Below are the code and all the weights of a small trained network. Each question names an input and a class and asks about switching units off, where a switched-off unit gives its printed mean instead of its output.

import numpy as np


def w(rows, s, z=0):
    codes = np.array(rows[::2]) - 128.0
    scale = np.full(codes.shape[1], s)
    scale[-1] = z or s
    return codes * scale


def norm(h):
    return h / np.sqrt((h * h).mean(-1, keepdims=True) + 1e-5)


def f(y):
    return y / 2 * (1 + np.tanh(0.7978845608 * (y + 0.044715 * y**3)))


def log_softmax(a):
    a = a - a.max(-1, keepdims=True)
    return a - np.log(np.exp(a).sum(-1, keepdims=True))


def net(x, mask):
    res = np.array(x, float).reshape(1, 2) / 4 @ E
    u = 0
    for l in range(3):
        y = f(norm(res) @ A[l][:, :-1].T + A[l][:, -1])
        res = res + np.where(mask[u : u + 3], y, B[l][:, -1]) @ B[l][:, :-1]
        u += 3
    return log_softmax(norm(res)[-1] @ U[:, :-1].T + U[:, -1])


A, B = {}, {}
E = w([
[254,143,183,156,190],'x0',
[55,71,199,41,82],'x1',
],0.007)
A[0] = w([
[153,119,59,142,31,148],'L0N1',
[218,182,128,194,198,254],'L0N2',
[253,131,190,28,239,230],'L0N3',
],0.005,0.00069)
B[0] = w([
[188,123,114,67,118,149],'L0N1',
[120,99,209,163,8,253],'L0N2',
[107,161,103,176,74,252],'L0N3',
],0.017,0.0039)
A[1] = w([
[177,253,81,16,197,3],'L1N1',
[93,235,83,35,123,213],'L1N2',
[140,181,247,44,192,131],'L1N3',
],0.0035,0.0024)
B[1] = w([
[3,124,102,60,44,65],'L1N1',
[186,61,109,138,137,249],'L1N2',
[92,154,161,153,63,100],'L1N3',
],0.013,0.0016)
A[2] = w([
[160,60,219,64,255,140],'L2N1',
[221,232,95,89,129,42],'L2N2',
[134,217,113,104,149,3],'L2N3',
],0.0096,0.0019)
B[2] = w([
[80,86,145,147,133,248],'L2N1',
[24,169,168,104,155,132],'L2N2',
[6,124,160,29,67,32],'L2N3',
],0.016,0.0015)
U = w([
[50,13,199,99,136,172],'0',
[223,153,186,244,58,225],'1',
[55,252,107,147,196,99],'2',
[185,169,181,63,191,3],'3',
[173,184,167,61,140,6],'4',
[100,184,165,118,134,15],'5',
[187,84,32,76,167,212],'6',
],0.012,0.0057)

Each question gives the input, the list of numbers given to net, and the class t.
The units are the neurons (one row each of A and B). Each row of codes is followed by its name. A weight is (code - 128) times the scale printed after its matrix; where a second scale follows, it is the last column's (A, B and U).
mask holds one flag per neuron, layer by layer. A switched-off neuron (its flag False) gives its mean, the last column of its row in B, instead of its output. The means were averaged over made-up inputs and are rounded, as every weight is.
A unit's drop is (log p(t) with every unit on - log p(t) with that unit switched off) / (log p(t) with every unit on - log p(t) with every unit switched off).
The circuit of an input: a set's keep is (log p(t) with only the set's units on - log p(t) with every unit switched off) / (log p(t) with every unit on - log p(t) with every unit switched off). Starting from all 9 units, units are removed one at a time, each time the one whose removal leaves the highest keep (on an exact tie, the one counted first), for as long as the keep stays at least 0.8.
units of the circuit, in order: the units of the circuit, biggest drop first
top k neurons in layer l: the k neurons of layer l with the biggest drops, biggest first
drop of u: that unit's drop, to one decimal
input [-7,-8], class 2: units of the circuit, in order	L2N2, L0N2, L0N1
input [-4,-5], class 2: units of the circuit, in order	L2N2, L0N1, L0N2
input [-2,1], class 0: top neuron in layer 2	L2N1
input [-8,-8], class 6: top 2 neurons in layer 1	L1N2, L1N1
input [0,2], class 0: top 2 neurons in layer 0	L0N3, L0N2
input [-8,-6], class 6: top 2 neurons in layer 0	L0N2, L0N3
input [-6,-7], class 2: top 2 neurons in layer 0	L0N2, L0N1
input [0,1], class 0: top 2 neurons in layer 0	L0N3, L0N2
input [-2,-3], class 2: top 2 neurons in layer 0	L0N1, L0N3
input [-3,1], class 6: top 2 neurons in layer 0	L0N2, L0N1
input [-5,1], class 6: drop of L0N2	0.7
input [-4,0], class 6: drop of L0N2	0.6
input [-7,0], class 6: drop of L0N2	0.6
